Here is a tiny trained network, its code and every weight. The questions are about switching its units off for an input and a class, where a switched-off unit gives its printed mean instead of its output.

import numpy as np


def w(rows, s, z=0):
    codes = np.array(rows[::2]) - 128.0
    scale = np.full(codes.shape[1], s)
    scale[-1] = z or s
    return codes * scale


def f(y):
    return np.maximum(y, 0)


def log_softmax(a):
    a = a - a.max(-1, keepdims=True)
    return a - np.log(np.exp(a).sum(-1, keepdims=True))


def net(x, mask):
    res = np.array(x, float).reshape(1, 7) / 4 @ E
    y = f(res @ A[0][:, :-1].T + A[0][:, -1])
    res = res + np.where(mask, y, B[0][:, -1]) @ B[0][:, :-1]
    return log_softmax(res[-1] @ U[:, :-1].T + U[:, -1])


A, B = {}, {}
E = w([
[145,74,108,162,170],'x0',
[164,152,22,37,163],'x1',
[135,47,71,220,166],'x2',
[100,42,110,140,86],'x3',
[2,170,66,206,111],'x4',
[200,127,197,168,115],'x5',
[227,155,127,116,40],'x6',
],0.009)
A[0] = w([
[175,146,132,57,117,141],'N0',
[178,118,137,138,127,103],'N1',
[190,102,139,155,166,124],'N2',
[224,106,162,121,179,204],'N3',
[71,240,122,114,192,133],'N4',
[222,140,111,90,112,220],'N5',
[73,82,195,163,111,253],'N6',
[109,35,40,166,180,103],'N7',
[47,72,85,162,116,187],'N8',
[154,112,71,56,123,150],'N9',
[168,93,135,104,132,95],'N10',
[68,205,107,115,158,165],'N11',
[122,174,179,80,67,113],'N12',
[148,182,100,30,120,128],'N13',
[150,202,94,22,71,125],'N14',
[210,111,95,139,116,155],'N15',
[90,43,87,103,149,168],'N16',
[155,143,181,200,76,224],'N17',
[112,33,121,156,210,198],'N18',
[170,162,102,53,110,122],'N19',
[148,131,138,47,131,128],'N20',
[147,124,221,93,202,82],'N21',
[55,158,174,167,3,155],'N22',
[78,140,172,123,133,104],'N23',
],0.011,0.0045)
B[0] = w([
[98,118,170,96,65,207],'N0',
[187,134,154,97,73,166],'N1',
[209,126,136,101,142,186],'N2',
[200,93,225,24,97,237],'N3',
[180,226,74,146,127,217],'N4',
[148,144,152,58,54,238],'N5',
[102,88,164,193,180,236],'N6',
[143,66,42,58,162,246],'N7',
[127,76,33,189,183,249],'N8',
[98,87,101,68,102,202],'N9',
[132,138,135,86,109,168],'N10',
[168,215,63,155,140,211],'N11',
[60,158,128,152,139,196],'N12',
[17,191,146,36,81,218],'N13',
[13,158,154,93,71,236],'N14',
[174,98,65,78,44,197],'N15',
[58,103,82,112,214,211],'N16',
[198,88,162,223,43,227],'N17',
[164,54,95,102,196,248],'N18',
[47,112,200,46,16,206],'N19',
[46,117,160,36,138,192],'N20',
[96,83,189,94,195,193],'N21',
[89,130,137,254,93,239],'N22',
[163,144,131,157,152,165],'N23',
],0.0068,0.011)
U = w([
[142,250,100,155,146,142],'0',
[222,128,166,102,91,38],'1',
[67,175,168,81,106,100],'2',
[134,89,68,129,193,102],'3',
[119,119,169,241,102,135],'4',
[156,115,210,135,189,252],'5',
[96,143,90,133,154,148],'6',
],0.011,0.0035)

Each question gives the input, the list of numbers given to net, and the class t.
The units are the neurons (one row each of A and B). Each row of codes is followed by its name. A weight is (code - 128) times the scale printed after its matrix; where a second scale follows, it is the last column's (A, B and U).
mask holds one flag per neuron, in row order. A switched-off neuron (its flag False) gives its mean, the last column of its row in B, instead of its output. The means were averaged over made-up inputs and are rounded, as every weight is.
A unit's drop is (log p(t) with every unit on - log p(t) with that unit switched off) / (log p(t) with every unit on - log p(t) with every unit switched off).
The circuit of an input: a set's keep is (log p(t) with only the set's units on - log p(t) with every unit switched off) / (log p(t) with every unit on - log p(t) with every unit switched off). Starting from the 12 units with the biggest drops (on a tie, the unit counted first), units are removed one at a time, each time the one whose removal leaves the highest keep (on an exact tie, the one counted first), for as long as the keep stays at least 0.8.
units of the circuit, in order: the units of the circuit, biggest drop first
most important unit: the unit with the biggest drop
k most important neurons: the k neurons with the biggest drops, biggest first
drop when u is switched off: that unit's drop, to one decimal
input [-5,2,8,-3,-7,1,-5], class 1: units of the circuit, in order : [N3]
input [-8,8,6,-3,3,3,-2], class 0: units of the circuit, in order : [N4; N11; N18]
input [6,-7,-4,-7,-8,-7,4], class 2: units of the circuit, in order : [N20; N12]
input [-3,-8,-7,-2,7,-6,-1], class 4: 2 most important neurons : [N22; N6]
input [1,-2,3,2,5,-1,2], class 3: units of the circuit, in order : [N8; N14]
input [4,6,2,-7,5,1,-3], class 0: 2 most important neurons : [N4; N11]
input [7,-5,1,7,-3,5,-4], class 3: 2 most important neurons : [N18; N7]
input [1,-7,6,-4,-8,-6,-7], class 3: 3 most important neurons : [N18; N7; N16]
input [-2,-5,6,-3,-1,-6,7], class 4: 2 most important neurons : [N3; N7]
input [0,4,7,-7,7,6,3], class 0: 2 most important neurons : [N18; N3]
input [-3,1,1,-4,-4,3,-7], class 5: drop when N12 is switched off : 0.0
input [5,-4,-6,-2,6,-6,8], class 4: drop when N22 is switched off : 0.4
input [-4,-3,5,-7,-4,-6,-1], class 5: drop when N5 is switched off : 0.1
input [2,-2,-6,6,2,-5,2], class 6: most important unit : N17
